[[118 106 112 120 139]
 [135 137 132 125 129]
 [132 130 123 131 132]]
:
[[118 106]
 [135 137]
 [132 130]]

[[139 116]
 [129 140]
 [119 151]
 [145 115]
 [119 140]]
:
[[139 116]
 [129 140]
 [119 151]]

[[129 145 151 150 151]
 [128 129 148 150 150]
 [128 128 136 150 150]
 [128 128 128 136 149]
 [138 150 151 150 150]]
:
[[129 145]
 [128 129]
 [128 128]]

[[105 121 118]
 [127 135 111]
 [133 129 132]
 [116 124  99]]
:
[[105 121]
 [127 135]
 [133 129]]

[[134 128 144 149 131]
 [146 146 122 141 124]
 [127 119 152 146 135]]
:
[[134 128]
 [146 146]
 [127 119]]

[[126 123 117 136 156]
 [122 110 127 112  99]
 [143 116 105 115 123]
 [126 157 129 136 156]]
:
[[126 123]
 [122 110]
 [143 116]]

[[123 146 115 122]
 [117 157 117 135]
 [132 126 118 115]]
:
[[123 146]
 [117 157]
 [132 126]]

[[136 125 150]
 [126 130 137]
 [129 129 129]]
:
[[136 125]
 [126 130]
 [129 129]]

[[128 131 132]
 [126 123 130]
 [123 144 128]
 [139 104 144]
 [108 127 123]]
:
[[128 131]
 [126 123]
 [123 144]]
---
[[144 123 130 142 113]
 [128 129 132 128 127]
 [143 103 129 154 108]
 [137 106 122 143 110]
 [125 120 121 127 125]]
:
[[128 129 132]
 [143 103 129]]

[[128 130 126]
 [112 126 109]
 [120 128 116]
 [152 134 142]]
:
[[112 126 109]
 [120 128 116]]

[[136 144 124 134 119]
 [146 156 149 105 152]
 [143 144 123 140 124]
 [122 110  98 156 130]]
:
[[146 156 149]
 [143 144 123]]

[[135 110 123 147 133]
 [147 139 115 104 104]
 [123 150 126 138 148]
 [135 150 106 114 132]
 [138 134 122 106 100]]
:
[[147 139 115]
 [123 150 126]]

[[120 144 143 120 131]
 [120 151 137 112 136]
 [120 134 142 127 127]
 [120 143 153 122 129]
 [120 151 131 111 139]]
:
[[120 151 137]
 [120 134 142]]

[[109 152 128 133]
 [121 138 127 136]
 [110 148 134 125]]
:
[[121 138 127]
 [110 148 134]]

[[135 103 124 104 122]
 [104 147 122 118 143]
 [136 151 121 153 136]
 [128 140 134  98 113]]
:
[[104 147 122]
 [136 151 121]]
---
[[139 125 119 127]
 [151 119 117 136]
 [126 133 129 123]
 [114 133 110 101]]
:
[[125 119]
 [119 117]]

[[129 140 158 139]
 [118 122 144 131]
 [117 114 134 128]
 [122 132 152 136]
 [117 114 133 128]]
:
[[140 158]
 [122 144]]

[[128 146 105 135]
 [128 144 113 132]
 [128 144 111 133]]
:
[[146 105]
 [144 113]]

[[109 133 147 124 119]
 [142 135 111 139 121]
 [138 134 143 120 124]
 [115 129 146 149 125]]
:
[[133 147]
 [135 111]]

[[152 146 137 143 140]
 [139 142 141 141 142]
 [155 148 136 145 143]
 [144 142 142 144 143]
 [142 142 143 144 144]]
:
[[146 137]
 [142 141]]

[[121 124 129 135 105]
 [135 132 127 148 129]
 [134 113 126 112 140]
 [119 133 126 108 133]]
:
[[124 129]
 [132 127]]
---
[[121 121 131 111  99]
 [130 102 139 139 103]
 [129 102 142 137 103]
 [143 111 103 144 133]
 [106 145 148 105 131]]
:
[[102 139]
 [102 142]]

[[126 134 125]
 [133 120 152]
 [121 141 112]
 [134 117 157]]
:
[[120 152]
 [141 112]]

[[129 125 115 129]
 [122 137 109 147]
 [113 120 123 152]
 [139 138 109 116]
 [146 153 134 101]]
:
[[137 109]
 [120 123]]

[[133 118 130 119]
 [119 125 119 118]
 [140 120 132 132]
 [112 153 136 127]]
:
[[125 119]
 [120 132]]

[[138 138 120 140]
 [118 138 127 147]
 [116 115 145 113]
 [121 148 121 157]
 [139 139 119 141]]
:
[[138 127]
 [115 145]]

[[106 144 112 125 110]
 [141 114 152 114 129]
 [123 128 141 105 119]
 [111 151 112 135 111]]
:
[[114 152]
 [128 141]]
---
[[134 127 121 106 127 139 139 149 123 125 137 136 142 107]
 [134 121 107 137 130 147 109 145 130 125 127 145 112 147]
 [111 116 132 150 116 105 112 145 110 118 113 139 112 135]]
:
[[127 121 106 127 139 139 149 123 125 137 136 142 107 134]
 [121 107 137 130 147 109 145 130 125 127 145 112 147 134]
 [116 132 150 116 105 112 145 110 118 113 139 112 135 111]]

[[143 133 129 135 116 104 125]
 [145 138 140 139 124  98 111]]
:
[[133 129 135 116 104 125 143]
 [138 140 139 124  98 111 145]]

[[152 124 123]
 [151 126 124]
 [145 129 120]
 [145 129 119]
 [152 124 122]
 [151 125 124]
 [152 124 123]
 [145 129 119]
 [151 123 120]
 [148 129 124]
 [145 129 119]
 [145 129 119]]
:
[[124 123 152]
 [126 124 151]
 [129 120 145]
 [129 119 145]
 [124 122 152]
 [125 124 151]
 [124 123 152]
 [129 119 145]
 [123 120 151]
 [129 124 148]
 [129 119 145]
 [129 119 145]]

[[121 123 149 116 117 120 128 121 115 145 134 129]
 [130 128 117 138 128 135 120 136 128 124 118 134]
 [134 136 123 126 133 134 122 129 127 122 122 131]
 [118 122 123 143 124 130 125 143 129 130 121 132]
 [124 123 129 137 128 124 142 128 142 128 133 115]
 [138 135 132 117 135 126 132 115 130 126 135 125]]
:
[[123 149 116 117 120 128 121 115 145 134 129 121]
 [128 117 138 128 135 120 136 128 124 118 134 130]
 [136 123 126 133 134 122 129 127 122 122 131 134]
 [122 123 143 124 130 125 143 129 130 121 132 118]
 [123 129 137 128 124 142 128 142 128 133 115 124]
 [135 132 117 135 126 132 115 130 126 135 125 138]]

[[120 132 112 121 130 142 156 118 134 117 133 117 115]
 [119 132 113 122 129 141 157 118 133 117 135 116 114]
 [120 131 113 122 128 141 157 118 133 117 135 115 114]
 [119 131 113 123 128 140 157 118 133 117 135 115 114]]
:
[[132 112 121 130 142 156 118 134 117 133 117 115 120]
 [132 113 122 129 141 157 118 133 117 135 116 114 119]
 [131 113 122 128 141 157 118 133 117 135 115 114 120]
 [131 113 123 128 140 157 118 133 117 135 115 114 119]]

[[112 148 148 148 116]
 [112 128 128 148 115]
 [112 148 149 149 116]
 [112 148 149 148 116]
 [112 128 134 148 115]
 [111 128 128 148 115]
 [112 128 129 148 116]
 [112 128 129 129 116]
 [112 128 128 127 116]]
:
[[148 148 148 116 112]
 [128 128 148 115 112]
 [148 149 149 116 112]
 [148 149 148 116 112]
 [128 134 148 115 112]
 [128 128 148 115 111]
 [128 129 148 116 112]
 [128 129 129 116 112]
 [128 128 127 116 112]]
